Below is a small trained network, with its code and all its weights. Each question gives an input and a class and asks what happens when units are switched off, that is, made to give their printed mean instead of their output.

import numpy as np


def w(rows, s, z=0):
    codes = np.array(rows[::2]) - 128.0
    scale = np.full(codes.shape[1], s)
    scale[-1] = z or s
    return codes * scale


def norm(h):
    return h / np.sqrt((h * h).mean(-1, keepdims=True) + 1e-5)


def f(y):
    return y / 2 * (1 + np.tanh(0.7978845608 * (y + 0.044715 * y**3)))


def log_softmax(a):
    a = a - a.max(-1, keepdims=True)
    return a - np.log(np.exp(a).sum(-1, keepdims=True))


def net(x, mask):
    res = np.array(x, float).reshape(1, 3) / 4 @ E
    u = 0
    for l in range(3):
        y = f(norm(res) @ A[l][:, :-1].T + A[l][:, -1])
        res = res + np.where(mask[u : u + 5], y, B[l][:, -1]) @ B[l][:, :-1]
        u += 5
    return log_softmax(norm(res)[-1] @ U[:, :-1].T + U[:, -1])


A, B = {}, {}
E = w([
[199,36,106],'x0',
[171,193,169],'x1',
[161,133,3],'x2',
],0.008)
A[0] = w([
[100,106,4,155],'0.n0',
[135,152,150,102],'0.n1',
[194,175,84,214],'0.n2',
[197,176,119,3],'0.n3',
[126,70,130,214],'0.n4',
],0.015,0.0017)
B[0] = w([
[223,146,2,253],'0.n0',
[112,162,131,139],'0.n1',
[154,168,147,210],'0.n2',
[90,20,97,167],'0.n3',
[150,78,54,178],'0.n4',
],0.0079,0.0068)
A[1] = w([
[144,112,254,115],'1.n0',
[134,154,133,136],'1.n1',
[199,26,159,162],'1.n2',
[189,91,68,252],'1.n3',
[82,144,217,215],'1.n4',
],0.01,0.0026)
B[1] = w([
[103,117,73,185],'1.n0',
[118,125,156,134],'1.n1',
[196,179,134,205],'1.n2',
[174,96,120,254],'1.n3',
[9,147,106,190],'1.n4',
],0.011,0.0067)
A[2] = w([
[195,15,181,38],'2.n0',
[254,224,192,170],'2.n1',
[207,86,240,244],'2.n2',
[113,142,35,253],'2.n3',
[242,253,159,160],'2.n4',
],0.0066,0.0038)
B[2] = w([
[166,178,148,143],'2.n0',
[78,105,215,196],'2.n1',
[54,220,158,183],'2.n2',
[1,161,86,254],'2.n3',
[33,40,184,200],'2.n4',
],0.0087,0.0049)
U = w([
[15,179,157,246],'0',
[217,117,5,167],'1',
[237,107,218,4],'2',
],0.016,0.0028)

Each question gives the input, the list of numbers given to net, and the class t.
The units are the neurons (one row each of A and B). Each row of codes is followed by its name. A weight is (code - 128) times the scale printed after its matrix; where a second scale follows, it is the last column's (A, B and U).
mask holds one flag per neuron, layer by layer. A switched-off neuron (its flag False) gives its mean, the last column of its row in B, instead of its output. The means were averaged over made-up inputs and are rounded, as every weight is.
A unit's drop is (log p(t) with every unit on - log p(t) with that unit switched off) / (log p(t) with every unit on - log p(t) with every unit switched off).
The circuit of an input: a set's keep is (log p(t) with only the set's units on - log p(t) with every unit switched off) / (log p(t) with every unit on - log p(t) with every unit switched off). Starting from the 12 units with the biggest drops (on a tie, the unit counted first), units are removed one at a time, each time the one whose removal leaves the highest keep (on an exact tie, the one counted first), for as long as the keep stays at least 0.8.
circuit, biggest first: the units of the circuit, biggest drop first
k most important neurons: the k neurons with the biggest drops, biggest first
top k neurons in layer l: the k neurons of layer l with the biggest drops, biggest first
drop of u: that unit's drop, to one decimal
input [-6,4,6], class 0: circuit, biggest first => 2.n4, 0.n4
input [7,7,-5], class 0: circuit, biggest first => 2.n2
input [4,-6,-6], class 2: circuit, biggest first => 2.n3, 1.n2, 0.n0
input [6,-5,-8], class 2: 3 most important neurons => 0.n4, 2.n3, 1.n2
input [8,-5,-5], class 2: 2 most important neurons => 0.n0, 1.n2
input [7,-4,-4], class 2: 2 most important neurons => 0.n0, 1.n2
input [2,1,-1], class 2: top 2 neurons in layer 1 => 1.n4, 1.n3
input [5,-1,-1], class 2: top 2 neurons in layer 0 => 0.n0, 0.n3
input [7,7,4], class 2: top 3 neurons in layer 1 => 1.n0, 1.n4, 1.n2
input [2,7,-3], class 0: drop of 0.n0 => 0.1
input [4,5,-3], class 0: drop of 0.n0 => 0.5
input [7,5,3], class 2: drop of 1.n4 => 0.2
